In the rows, zero is written as 128.
Each row of numbers stands for one object and depends on some of the facts below. Use the named rows to name the rest.

Known rows:
stazum: [165 123 143  96 160 185 106 125  78 145 122 137 118 117 192 126 119 149
 128 142 122 101  75 134 107 122 135 150 108 153 109 147 170 115]
plokloduk: [161 111 110 131 123 152  88 129  75 146 104 164 128 139 160 128 131 170
 135 149 134 117  70 129 112 151 141 146 111 148 102 142 137 107]
nerur: [101 102 148 103 161 141 100 152  69 141 109 147 108 119 184 117 150 127
 146 162 108 124  64 110 138 137 102 145 130 175 127 110 150 107]
rugubol: [117 118 113 113 144 152 121 166  90 130  96 160  96 134 178 161 154 107
  83 145 178 116  41 157 146 162 196 141 102 135 103  83 137  98]
flastok: [152 154 142 140 120 161 105 116  85 178  90 112 165  93 169 120 131 161
 115 161 134 118  96 107 121 121 131 149  88 164 124 172 136 117]
fluvin: [168  94 111 136 135 164  87 152  63 157  98 137 132 123 162 148 134 168
 143 168 137 134  82 131 107 141 154 135 103 165  84 167 145  93]
briplir: [110 110 143  94 163 144 106 152  71 142 115 161 105 118 189 107 147 134
 137 167 117 113  64 113 154 128 113 152 122 182 125 104 150 112]
kemes: [184 129 132 129 129 171  90 123  65 179  88 147 151 110 172 125 132 201
 121 181 122 120  98 122 134 119 141 152 107 161 100 154 128 122]
klodo: [ 95  97 178 128 184 109  98 147  73 151 102 147 134 105 178 123 163 131
 130 170 111  93  54 114 130 160 143 130 154 136 110 107 165  97]
flaklu: [ 95  85 167 109 190 108 108 161  68 164 105 130 149  82 163 124 169 121
 161 158 112 102  69 107 115 148 144 127 154 155 101 137 177  92]
rufos: [ 98 113 150 114 151 144 100 154  74 136  97 140 103 127 185 105 141 116
 127 163 104 117  64 108 135 151  99 129 126 166 124 114 147 111]
tremer: [177  96 115 143 131 167  82 136  65 155 103 154 132 128 168 134 132 192
 137 170 139 125  70 132 118 136 140 153 100 159  90 149 141 106]
zirobuk: [ 97 125 128 116 207 115 105 122  85 148 142 172  98  86 203 107 162 147
 134 213 122  67  21 119 174 135 175 151 124 170 112 142 175  47]
bipus: [172  86 121 145 139 163  85 132  73 148 112 149 133 132 169 143 137 178
 144 159 141 125  71 136 112 142 141 158 106 158  98 147 147 102]
didu: [ 99 102 139  94 158 144 105 172  61 146 100 134 103 114 176 122 147 117
 146 166 103 126  79 106 132 143 114 120 135 182 114 133 149 102]
varor: [110  99 162 102 196 119 106 142  76 161 112 166 134  93 187 113 168 143
 136 175 132  88  54 121 153 140 161 152 142 153 104 107 164 100]
fenebral: [138 137 140 121 128 161 115 141  63 181  94 119 140  96 171 167 136 163
 127 166 123 122  95 113 120 119 144 144 112 180 123 166 138  99]
stebrival: [100 123 144 107 150 148 102 153  78 136  96 135 113 117 182  90 143 116
 121 165 109 116  71 104 138 146 104 125 113 169 121 119 146 115]
matrus: [123 124 175 107 195 128  96 144  67 166  88 144 141 102 188  98 152 128
 110 190 111  88  92 120 159 159 168 121 150 133  97 106 148 105]
faflum: [167  93 114 132 157 168  84 138  85 136 122 140 121 132 175 129 136 146
 136 157 162 122  75 146 124 151 161 153  94 152  99 139 153  97]

How the objects are related:
beba | Λ a | β fase fenebral
bevotem | Λ c
bibrur | Λ c | η teskal | β fase
bipus | Λ c | β gozil vusom
bradruken | Λ a | η firage gidrem nerur skudros gedor | β fenebral rero
braskun | Λ b
bregus | Λ a
bremo | Λ a | β rikli denal
brezam | Λ a | η flafu reluke
briplir | Λ d
brista | Λ c | β nurak
brugrer | Λ a
buber | Λ b
bubul | Λ a
budrik | Λ a | η rufos dilan nerur stogal sezo
denal | Λ e
didu | Λ b
dilan | Λ d
dizopi | Λ b
dudrur | Λ b
faflum | Λ c | β rero
fasar | Λ b | β brugrer
fase | Λ a
feklu | Λ a
fenebral | Λ b | β fase keplal renemo
firage | Λ d
fisik | Λ a
flafu | Λ b
flaklu | Λ b | η dizopi skudros renemo
flapel | Λ c | β fase planal
flastok | Λ a | β fase
flegra | Λ e | β seskik rero rugubol
flegram | Λ b | η bipus luvi briplir | β stamis
flimiplen | Λ d
flinu | Λ a | η bubul kedu gise
flozul | Λ b
fluvin | Λ b | β rikli tobrak
gedak | Λ a | η didu ruvadi pagro gedor
gedor | Λ a
gegis | Λ a | β firage nadi
gidrem | Λ a | β rikli
gise | Λ b | β klebri
gopa | Λ b | η stuser flastok kemes | β rikli lifadu
gozil | Λ a | β fase planal
grelek | Λ a
grelin | Λ c
griplis | Λ a | η suzum | β fase
groguk | Λ d
gubris | Λ d
kagrer | Λ d | β kefi
kedu | Λ b
kefi | Λ a | β bevotem renemo
kemes | Λ c | β fase stodu
keplal | Λ d | η flastok bremo stebrival flozul
keso | Λ c
klagro | Λ e | β kefi stamis
klale | Λ a
klebri | Λ d | β nadi
klodo | Λ a | η seran sezo
kugruzu | Λ c | β rero
lifadu | Λ e | β fenebral
loflonok | Λ c | β fase rero
luflu | Λ b | η keso tibin pogros
luvi | Λ c
maskule | Λ a | η gise vusom
matrus | Λ a | η feklu
mikin | Λ c | β keplal
mizis | Λ b | η suzum nisum flimiplen zabru fisik | β nadi
nadi | Λ d | β rero
nerur | Λ c
nisum | Λ b
nurak | Λ d | β fase
nuste | Λ a | β planal
pagro | Λ c
planal | Λ d | η flafu flozul | β fase
planin | Λ c | η gubris | β keplal planal
pligramik | Λ a
plokloduk | Λ e | β grelek loflonok
ploner | Λ c
plovodor | Λ e | η vabrur
pogros | Λ b
pusti | Λ a | β nadi
reluke | Λ e
renemo | Λ d | β fase
rero | Λ a | η pligramik rugubol
rifler | Λ a | β nurak fase brugrer
rigro | Λ c | η tobrus dizopi flastok reluke
rikli | Λ a | β fase
rufos | Λ a
rugubol | Λ e
ruskos | Λ c
ruvadi | Λ a
safleva | Λ a | β gidrem
seran | Λ a | β pogros reluke
seskik | Λ a
sezo | Λ c | β kagrer
skamus | Λ c | η seran dudrur nisum lifadu
skeni | Λ c | β flastok bevotem fenebral
skinotur | Λ a | η flafu rugubol | β sodan kefi
skudros | Λ a | β fase rero
sodan | Λ a | η bipus dilan plokloduk skudros klale
stamis | Λ a | β klebri
stazum | Λ c | β bevotem
stebrival | Λ a
stodu | Λ e | η vipligi
stogal | Λ a
stuser | Λ c
sulek | Λ a | β keplal
suzum | Λ a
teskal | Λ a
tibin | Λ a | β fase
tobrak | Λ d | β mizis rero
tobrus | Λ b | β bevotem rero
togobrir | Λ a | β skeni
tremer | Λ c | β tibin tobrak safleva
trenebrur | Λ e | η ploner rugubol
trestibu | Λ a | β fase
tuzugrin | Λ a | η bregus safleva
vabrur | Λ a | β nurak
varor | Λ d | η buber grelin
vezus | Λ a
vipligi | Λ a
votrepal | Λ a | β lifadu
vugrir | Λ d | η feklu kemes vipligi zabru
vusom | Λ e | β stamis rero
zabru | Λ d
zirobuk | Λ d | η suzum gubris

Which object is each row?
No name comes twice in this set of rows, the named rows included.
[141 145 139 132 124 151 114 119  73 181 108 141 146  93 189 158 149 175
 113 173 148 119  84 117 154 107 148 181  99 188 142 140 124 100] -> nurak
[162 122 133 154 107 164  83 126  62 166  86 149 141 125 167 134 127 203
 119 173 112 123  72 118 107 136 123 143 103 153 104 155 129 119] -> rifler
[ 86 120 151 109 175 128 116 157  95 158  88 134 154  74 163  83 169 110
 109 156 135  99  27 118 133 145 167 122 105 127  84 122 176 116] -> brezam
[154 139 150  88 156 177 118 120  80 155 126 139 120 104 198 134 126 156
 128 143 128  94  82 129 124 113 134 170 104 166 131 141 164 115] -> kagrer
[149 139 148 122 130 153 114 116  77 173 116 140 144  95 189 156 142 178
 125 160 141 113  84 119 137 108 138 180 102 180 137 148 136 104] -> renemo
[165 130 134 148 112 169  88 123  67 166  91 144 141 120 173 140 125 196
 117 167 116 118  74 118 107 134 126 143 101 153 107 158 135 115] -> beba
[113  93 143 116 146 146  86 153  60 131  95 159 103 143 177 100 136 143
 135 168  91 121  57 112 122 155  91 123 132 156 105 113 148 116] -> seran
[ 92 137 117 127 160 143  97 134  82 126 121 145  73 121 198  97 136 124
 115 203  99  99  48 109 161 147 121 123 110 178 127 141 148  70] -> suzum
[107 112 141  95 157 151 108 162  68 140 101 158  98 124 188 119 152 129
 121 172 116 117  54 121 154 136 121 138 123 168 117  99 146 110] -> ploner
[155  76 117 128 160 160  85 166  70 136 113 128 117 137 167 141 137 128
 152 155 152 128  85 141 113 162 162 132 111 158  85 150 158  83] -> gise
[ 98 120 154 103 179 109 109 137  78 156 100 165 135  98 174 108 162 127
 127 162 117  86  58 117 145 153 161 130 150 135 107 109 154 100] -> plovodor

Now the same objects, written a new way:
Some objects and their rows:
keso: [102 128 132 133 145 138 132 132 112 117 150 131 129 127 164 169 100 110
 137  84 118  93 153 130 153 128 101 132  98]
plokloduk: [121 115 126 116 142 109 111 140 113 138 143 106 135 133 132 141 122 129
 145 107 113 130 159 128 125 143 142 113 127]
stamis: [163 116 163 113 163  82 119 150 126  97 107 119  91 145 179 130 150 142
 152 104 134 134 113 121 147 128 147 147 164]
brista: [136 136 128 128 133 124 119 139 118 117 143 129 126 133 141 134 139 122
 148 120 131 145 148 115 152 124 137 113 124]
kedu: [ 93 136 138 112 131 127 198 133 131 137 169 159 112 118 174  84 153 151
 175 122 118 172 150  97 114 154 122  92  88]
tuzugrin: [151 131 136 141 126 139 114 114 128 150 128 116 133 128 140 100 119 135
 143 152 145 152 109  88 130 175 139 112 134]
flapel: [145 145 123 113 127 119  97 175 109  83 156 139 126 102 100 132 163 141
 138 128 153 145 118 125 152  68 155  69  83]
griplis: [152 151 114 132 129 108  82 165 123  78 144 141 124  84  81 127 182 152
 128 142 159 139  84 120 135  59 166  72  80]
bubul: [108 130 139 127 144  93 163 130 103 146 145 146 113 113 143 107 142 155
 155 111 118 148 157  89 128 181 134 112  90]
dizopi: [103 128 124 115 125 150 161 128 153 129 164 128 129 119 173 112 137 129
 152 115 112 154 142 134 110 125 130  87 128]
fenebral: [123 147 130  98 104 141 141 230 161  67 181 139  64 128  90  93 157 165
 141 146 127 110 109 142 133  77 124  89 127]
tibin: [116 136 127 114 149 111  92 181 105  69 155 144 122  69 109 165 140 153
 114  89 152  86  85 143 134  51 137  71  33]
loflonok: [102 126 110 134 142 120  42 177 138 118 144 155 160 144  97 101 158 142
 175 107 182 115 160 119 100  73 142  83  90]
stuser: [122 128 124 123 131 130 125 131 117 133 147 119 136 130 144 136 123 119
 143 110 116 141 169 124 143 142 136 103 130]
ruskos: [129 138 123 137 128 133 125 125 120 130 145 127 131 136 142 135 132 117
 149 121 124 145 156 114 149 140 131 119 129]
fase: [136 144 117 126 130 115  97 154 114  98 151 138 130  80  96 132 164 150
 126 126 147 141 100 124 127  84 161  66  70]
bregus: [134 117 143 117 133 136 118 126 118 159 136 108 136 120 148 103  98 143
 136 125 134 146 127 103 118 182 144  88 127]
bradruken: [102 116 119 154 140 112  66 169 165 134 126 135 123 175 105  91 137 145
 167 116 144  84 164 117  98 140 123 152 164]
tobrak: [ 95  95 123 136 161 105  73 141 163 154 128 123 146 171 154  99 145 140
 192 102 147 113 152 114  62 127 129 151 136]
flinu: [125 144 133 149 137  97 158 119 112 136 138 153 110 121 136 103 162 147
 160 140 127 157 138  74 139 173 130 136  99]

Name these rows:
No name comes twice in this set of rows, the named rows included.
[144 121 142 117 139 100 119 169 121 113 136 106  90 158 125 134 129 136
 148 125 114 115 142 120 150 144 129 155 157] -> klagro
[134 131 141 122 120 111 128 205 141 101 143 116  53 157  93 113 123 156
 129 132 102  81 140 129 151 159 116 155 178] -> kefi
[129 135 134 120 114 127 121 210 137 102 153 122  69 171  90 114 119 141
 142 136 111  90 167 127 162 145 109 146 170] -> skeni
[136 119 138 113 130 108 143 175 141 113 150  99  73 146 124 125 134 147
 143 136  97 112 123 126 129 146 123 156 157] -> kagrer
[131 128 160 142 133 171 108 121 109 154 144 126 111 132 172 139  76 128
 133 110 153 109  81  97 131 176 101 137  84] -> teskal
[130 142 128 126 117 144 157 152 167  97 156 133  98 139 153 104 156 133
 157 145 122 144 119 125 134 110 122 123 154] -> gopa
[133 148 130 153  96 161 103 112 122 166 179 123  59 151 145 162 187 115
 150 108 110 197 109 138 100 144 153 159 117] -> varor
[136 136 122 103 134 104  87 188 113  83 155 132 122  76  82 128 161 163
 119 117 148 127 102 139 124  67 170  44  72] -> flastok
[130 130 133 135 132 116 122 148 131 120 136 122 101 133 127 125 134 140
 136 122 116 118 136 120 137 149 131 134 144] -> togobrir
[155 142 112 112 129 104  97 175 125  74 160 123 122  76  82 131 191 156
 135 153 152 150  63 125 118  39 168  70  62] -> planal
[ 95 117 106 172 145 121  58 121 165 155 119 142 161 165 128  95 145 128
 179 113 154 107 167 106  83 141 128 147 146] -> rero
[102 110 118 145 148 112  73 138 136 152 132 123 150 167 126 117 131 128
 177 107 141 113 172 111  98 140 129 143 132] -> flegra
[129 133 134 121 130 137 149 145 167 102 147 133 105 145 172 103 157 132
 166 133 128 148 121 125 125 107 126 125 158] -> flegram

Now the same objects, written a new way:
Named rows:
klodo: [148 135  89 145  96  83 123 144 130 147  85 147 131 142 143 134 115 124
 111 125 124 182 158 137 129 172 118 116 133 151 163 114 149 112 124 113
 133 134  85 109 125 122  40 115 162 118 158]
flegra: [201 116 103 118 119 141 136 115 116 124 153 168 144 130 164 136  94 104
 101 119 123 174 100 158 123  90 158 159 107 108 123 143  76 100 108 113
 121 100 154 111  97  78  89 115 121 177 156]
reluke: [181 149 137 116  92 123 104 139 116 148  81 138 122 155  87 114  62 149
 101 117 154 141 135 148 143 159 142  65  95 112 105 141 112 141 131 123
 141 129 102 122 100 118 103 131 148 107 145]
trenebrur: [198 148 115 110  99 110 117 141 143 133 120 138 128 148 135 123  85 137
 128 146 138 159 122 132 131 163 163  74  99 109 140 118 135  97 121 142
 151 106 117 106  95 117  63 117 141 117 142]
ruskos: [195 130 124 121  64 118 123 124 115 140 132 129 127 137 108 131  98 159
 108 140 150 151 126 126 114 145 171  87 101 141 129 128 123 127 123 138
 133 111  92 141  96 120  96 123 153 119 133]
pusti: [148 113  73 162 132 109 150 133  95 139 123 175 144 129 166 144 123  85
  94  89 104 194 135 167 127 102 123 192 134 141 148 136  86 107 132  87
 108 135 112 103 132  80  65 121 135 172 148]
fisik: [137 131  95 147  85  98 111 131 112 152  63 149 124 137 114 134 101 136
  82 105 131 176 165 148 134 163  99 124 136 154 135 128 126 142 115  92
 124 144  88 128 124 124  76 118 163 120 175]
suzum: [136 132  97 149  89  96 111 134 111 154  66 151 125 140 117 130  99 135
  84 104 132 176 164 148 137 166  97 125 134 155 139 126 130 140 116  95
 126 144  90 124 125 124  77 118 164 119 171]
rifler: [141 128 115 125 121 166 123 132 131 138 127 116 120 103 176 143 129 105
 107 100 103 184 158 122 130 138  96 181 196 142 147 108 129 128  52 117
 116 121 127 152 110 108  61  89 173 163 205]
tobrak: [143 127  84 116 155 144 183 155  77 126 155 149 126 107 155 161 139 115
 121  96 105 157 101 150 114  98 151 157 108 137 137 145  85 133 140 116
  84 116 103 118 113  86 114 143 131 140 122]
bibrur: [185  50 102 105 100 184 130  76 113 175 217   8  91 145 189 131 151 104
 165 136 103  78 119  83 147  85 134  91 197 122 178  84 113 105  58 176
 135  90 142  89 103  63  90  77 143 162  66]
groguk: [146 127  91 107  90 110 148 134 108 129 117 136 110 119 130 153 122 166
 111 136 135 147 121 128 102 162 132 101  93 157 143 137 136 148 122 123
 103 108  92 126 111 128 101 129 144  94 147]
nurak: [120 153 121  94 163 180 150 178 109 130 150  89 103  98 139 159 142 129
 141  91 103 130 126 119 122 140 134 115 150 134 132 127 113 155  89 154
 101 129  86 157 101 108 117 128 166 107 132]
pligramik: [136 133  98 147  90 100 114 134 113 155  68 148 126 142 117 132 100 134
  84 106 130 174 165 148 136 167 101 124 135 155 134 127 128 141 117  93
 129 140  88 124 120 123  73 119 162 120 173]
brista: [185 134 142 101 105 184 130 142 125 137 172 101 124 109 142 136 116 132
 123 117 126 152 121 110 121 117 164 131 157 126 123 112 111 125  73 155
 126 104 119 178  83 107 103 109 165 152 158]
dudrur: [153 131 124 118  94 125 122 139 115 134  89 146 117 127 117 143  91 173
  91 118 150 150 123 139 146 151 131  93  99 132 105 144 107 144 115 120
 131 112 113 127 100 128 125 119 126  97 160]
mikin: [180 135 129 108  98 160 109 129 138 130 168 111 125 119 138 148 120 137
 119 122 131 159 126 123 112 128 157 123 142 136 122 119 107 119  54 162
 132 112 114 184  81 111 110 106 164 142 138]
skeni: [169 130 121 119 112 151 100 130 143 117 181 120 130 123 140 164 131 119
 118 109 126 155 121 141 104 116 155 131 135 143 120 126  84 110  36 164
 130 122 116 195  83  94 121 108 159 147 110]
skamus: [198 138 116 119  75 107 131 139 127 139 140 133 134 141 126 135 105 153
 127 150 146 160 122 122 118 150 186  81  98 140 140 115 133 108 126 145
 140 104  93 137  93 121  82 129 153 118 128]
gedor: [133 129 100 152  83 101 109 128 108 156  61 150 124 142 110 130  95 138
  76 102 136 173 166 150 135 162  93 129 136 157 127 136 121 153 113  87
 124 146  90 132 120 123  83 120 163 120 178]

Which object is each row?
No name comes twice in this set of rows, the named rows included.
[184 130 127 109 121 177 118 125 115 137 135 148 137 123 141 134  83 113
  89  99 126 163 112 149 140 104 138 150 135 109  97 140  76 133  86 109
 124 106 153 152  87  90 118 116 140 167 181] -> plokloduk
[120 125  62 144  94  74 123 126 123 189  75 103 166 120 146 118 127 135
  90 148 144 160 176 149 140 131 113  84 147 119 163  78 150 103  89  58
 136 120  91 101 134 102  61 109 154 103 129] -> tuzugrin
[150 117  91 146  65 101 111 107 118 153  69 157 130 133 129 130  95 146
  66 123 136 185 158 140 130 166  89 147 138 163 134 126 134 144 103  79
 122 125 111 136 120 131  71 106 161 128 206] -> seran
[109 153 146 156  58  80 109  83 100 114  68 108 127 111 118  99  91 145
  79 114 162 164 195 157  84 142 130 163 124 105 184 185 119 169  83  79
 109 131  49  97 189 131  78  81 174 114 173] -> bubul
[ 92 179 144 137 201 160 118 224 106 158 104  78 110 135 104 124 134  75
 159  29  95 132 177 148 163 144 123  94 185 111 134 125  93 138 119 164
 125 201  39 132 135  83  81 132 191 114  84] -> fase
[141 146 103 119 150 153 127 168 143 137 140 115 127 109 184 150 143  90
 131  97  91 189 152 128 136 138 113 160 193 134 160  97 133  98  65 135
 124 128 115 147 104 105  46 101 176 155 171] -> griplis
[185 124 120 122 103 176 131 125 105 138 162 144 142 113 134 152 108 123
  88 100 126 170 111 144 120  85 156 165 130 137  96 130  68 133  86 118
 115 107 134 189  82  88 136 123 148 172 154] -> bipus
[136 134 113 129 130 155 117 145 128 141 124 114 121 109 168 141 128 100
 113  90 101 174 161 130 134 142 100 164 188 135 145 110 122 129  60 124
 121 134 111 149 113 110  66  94 175 153 181] -> nuste
[158 153 147 105 145 178  91 157 131 135 128 115 123 131 116 135  93 111
 113  78 128 141 130 148 147 127 133 102 144 105  92 135  82 135  65 150
 138 138 123 173  87  96 126 121 158 135 139] -> lifadu
[137 100 138 136 133 194 112  98  83 145 117  93  43 168 140 155  99  84
 114  31  63 128 145 121 175 142  70 192 203 186 144 158  84 177 101 168
 127 153 124 115 117 101  95 104 182 165 158] -> tibin
[168 119  81 125 137 114 148 141 125 113 150 180 143 123 173 167 121 124
 110 118 120 182  94 162 132 107 153 146  89 129 132 143  83  88 112 125
 121 101 135 110 100  90  99 121 102 143 120] -> flegram
[201 120 124 114 102 180 153 125 110 135 182 125 138 106 160 143 113 124
 113 119 123 172 108 119 116  90 173 166 145 123 124 120  96 118  96 129
 113  90 135 160  86  94 102 110 150 179 167] -> tremer
[129 124  60 145 120  77  88 131 168 115 134 164 137 135 177 178 154  93
 110 114 108 201 145 166 105 156  96 153 140 170 164 117 117  79  28 138
 136 139 117 153 112 104  56  98 161 143 123] -> skinotur
[173 122 100 129 102 120  95 118 142 113 173 146 137 136 136 168 133 121
 110 117 132 160 114 156 100 114 154 127 107 156 123 136  76 103  46 154
 133 124 113 185  87  94 121 113 152 147  91] -> stazum
[192 139 124 100 113 166 124 144 153 124 190 110 132 111 168 156 129 128
 137 133 122 171 114 113 110 126 171 129 153 134 139  96 124  95  52 170
 133  93 127 186  70 112  84 102 167 152 146] -> planin

